Below are the code and all the weights of a small trained network. Each question names an input and a target symbol and asks about switching units off, where a switched-off unit gives its printed mean instead of its output.

import numpy as np


def w(rows, s, z=0):
    codes = np.array(rows[::2]) - 128.0
    scale = np.full(codes.shape[1], s)
    scale[-1] = z or s
    return codes * scale


def norm(h):
    return h / np.sqrt((h * h).mean(-1, keepdims=True) + 1e-5)


def f(y):
    return np.maximum(y, 0)


def softmax(a):
    e = np.exp(a - a.max(-1, keepdims=True))
    return e / e.sum(-1, keepdims=True)


def log_softmax(a):
    a = a - a.max(-1, keepdims=True)
    return a - np.log(np.exp(a).sum(-1, keepdims=True))


def net(x, mask):
    ids = ['αβγδεημξπστψω'.index(c) for c in x.split()]
    T = len(ids)
    res = E[ids] + P[:T]
    r = norm(res)
    for j in range(3):
        rows = slice(2 * j, 2 * j + 2)
        q, k, v = (r @ M[0][rows].T for M in (Q, K, V))
        z = softmax(np.where(np.tri(T) > 0, q @ k.T / 2**0.5, -1e9)) @ v
        o = O[0][rows]
        res = res + np.where(mask[j], z, o[:, -1]) @ o[:, :-1]
    y = f(norm(res) @ A[0][:, :-1].T + A[0][:, -1])
    res = res + np.where(mask[3:11], y, B[0][:, -1]) @ B[0][:, :-1]
    return log_softmax(norm(res)[-1] @ U[:, :-1].T + U[:, -1])


Q, K, V, O, A, B = {}, {}, {}, {}, {}, {}
E = w([
[103,227,131,80],'α',
[115,123,52,48],'β',
[145,123,118,182],'γ',
[129,184,165,158],'δ',
[49,136,97,175],'ε',
[117,127,164,184],'η',
[133,77,119,87],'μ',
[155,152,6,89],'ξ',
[146,120,47,80],'π',
[118,125,84,111],'σ',
[132,127,63,109],'τ',
[130,173,78,236],'ψ',
[210,175,133,136],'ω',
],0.015)
P = w([
[170,202,3,158],'0',
[154,175,60,128],'1',
[120,131,78,135],'2',
[133,130,112,133],'3',
[125,113,131,130],'4',
[122,110,142,123],'5',
[128,79,153,134],'6',
[144,106,133,84],'7',
],0.0065)
Q[0] = w([
[138,180,4,188],'head 0',
[206,108,159,153],'head 0',
[151,72,180,221],'head 1',
[71,136,217,148],'head 1',
[87,221,169,100],'head 2',
[110,133,215,115],'head 2',
],0.011)
K[0] = w([
[254,11,158,138],'head 0',
[142,121,95,180],'head 0',
[73,231,113,59],'head 1',
[50,168,102,159],'head 1',
[110,173,4,172],'head 2',
[243,114,116,180],'head 2',
],0.0094)
V[0] = w([
[219,137,124,205],'head 0',
[123,212,164,48],'head 0',
[65,121,100,215],'head 1',
[249,102,145,169],'head 1',
[82,227,153,105],'head 2',
[220,127,191,69],'head 2',
],0.015)
O[0] = w([
[154,79,167,78,205],'head 0',
[184,194,127,130,102],'head 0',
[62,109,109,64,157],'head 1',
[241,139,85,107,141],'head 1',
[106,252,188,75,167],'head 2',
[216,119,81,137,1],'head 2',
],0.013,0.0062)
A[0] = w([
[16,150,114,135,253],'neuron 0',
[104,127,170,66,206],'neuron 1',
[192,127,87,165,137],'neuron 2',
[85,86,105,153,176],'neuron 3',
[171,78,254,163,175],'neuron 4',
[80,193,70,108,182],'neuron 5',
[103,120,167,180,94],'neuron 6',
[148,114,37,229,156],'neuron 7',
],0.012,0.002)
B[0] = w([
[200,142,81,160,255],'neuron 0',
[95,189,28,130,205],'neuron 1',
[162,124,188,209,157],'neuron 2',
[142,96,83,100,176],'neuron 3',
[251,141,41,60,159],'neuron 4',
[92,97,196,226,217],'neuron 5',
[73,154,161,51,146],'neuron 6',
[62,68,246,153,168],'neuron 7',
],0.012,0.0098)
U = w([
[117,91,153,181,65],'α',
[117,118,119,145,169],'β',
[110,102,35,152,86],'γ',
[129,68,175,152,178],'δ',
[110,89,108,37,52],'ε',
[94,74,98,12,137],'η',
[233,127,155,84,187],'μ',
[48,130,125,123,122],'ξ',
[151,135,30,175,162],'π',
[129,138,116,175,2],'σ',
[126,235,180,83,81],'τ',
[70,112,158,109,57],'ψ',
[103,254,152,117,164],'ω',
],0.0082,0.004)

Each question gives the input, a string of symbols that net reads in full, and the target symbol t.
The units are the heads (2 rows each of Q, K, V and O) and the neurons (one row each of A and B). Each row of codes is followed by its name. A weight is (code - 128) times the scale printed after its matrix; where a second scale follows, it is the last column's (O, A, B and U).
mask holds one flag per unit, heads first, then neurons. A switched-off unit (its flag False) gives its mean, the last column of its rows in O or B, instead of its output. The means were averaged over made-up inputs and are rounded, as every weight is.
A unit's drop is (log p(t) with every unit on - log p(t) with that unit switched off) / (log p(t) with every unit on - log p(t) with every unit switched off).
The circuit of an input: a set's keep is (log p(t) with only the set's units on - log p(t) with every unit switched off) / (log p(t) with every unit on - log p(t) with every unit switched off). Starting from all 11 units, units are removed one at a time, each time the one whose removal leaves the highest keep (on an exact tie, the one counted first), for as long as the keep stays at least 0.8.
circuit, biggest first: the units of the circuit, biggest drop first
top k neurons: the k neurons with the biggest drops, biggest first
which heads matter: for each layer, one digit per head in row order, 1 if its drop is at least 0.15 and else 0, layers parted by /
drop when u is switched off: that unit's drop, to one decimal
input τ α τ γ ξ ξ, target η: which heads matter -> 110
input ξ ω β β τ ψ, target μ: top 2 neurons -> [neuron 4; neuron 1]
input α ω τ π, target μ: circuit, biggest first -> [head 1]
input α α η, target ω: which heads matter -> 001
input ω δ π, target μ: which heads matter -> 010
input τ γ γ ξ, target η: which heads matter -> 100
input τ ξ δ ξ τ ε γ, target η: circuit, biggest first -> [head 0; neuron 5]
input τ τ τ τ τ ω τ ξ, target μ: which heads matter -> 110
input μ α τ α β ω ξ, target μ: which heads matter -> 010
input σ α ε η γ, target η: top 2 neurons -> [neuron 4; neuron 5]
input α π α δ τ η, target ω: drop when head 0 is switched off -> 0.1
input α ξ τ ξ η τ γ τ, target η: drop when head 1 is switched off -> 0.2
input τ δ α δ ξ, target ω: drop when head 0 is switched off -> 0.0
input τ δ τ ε α ψ, target ω: top neuron -> [neuron 0]
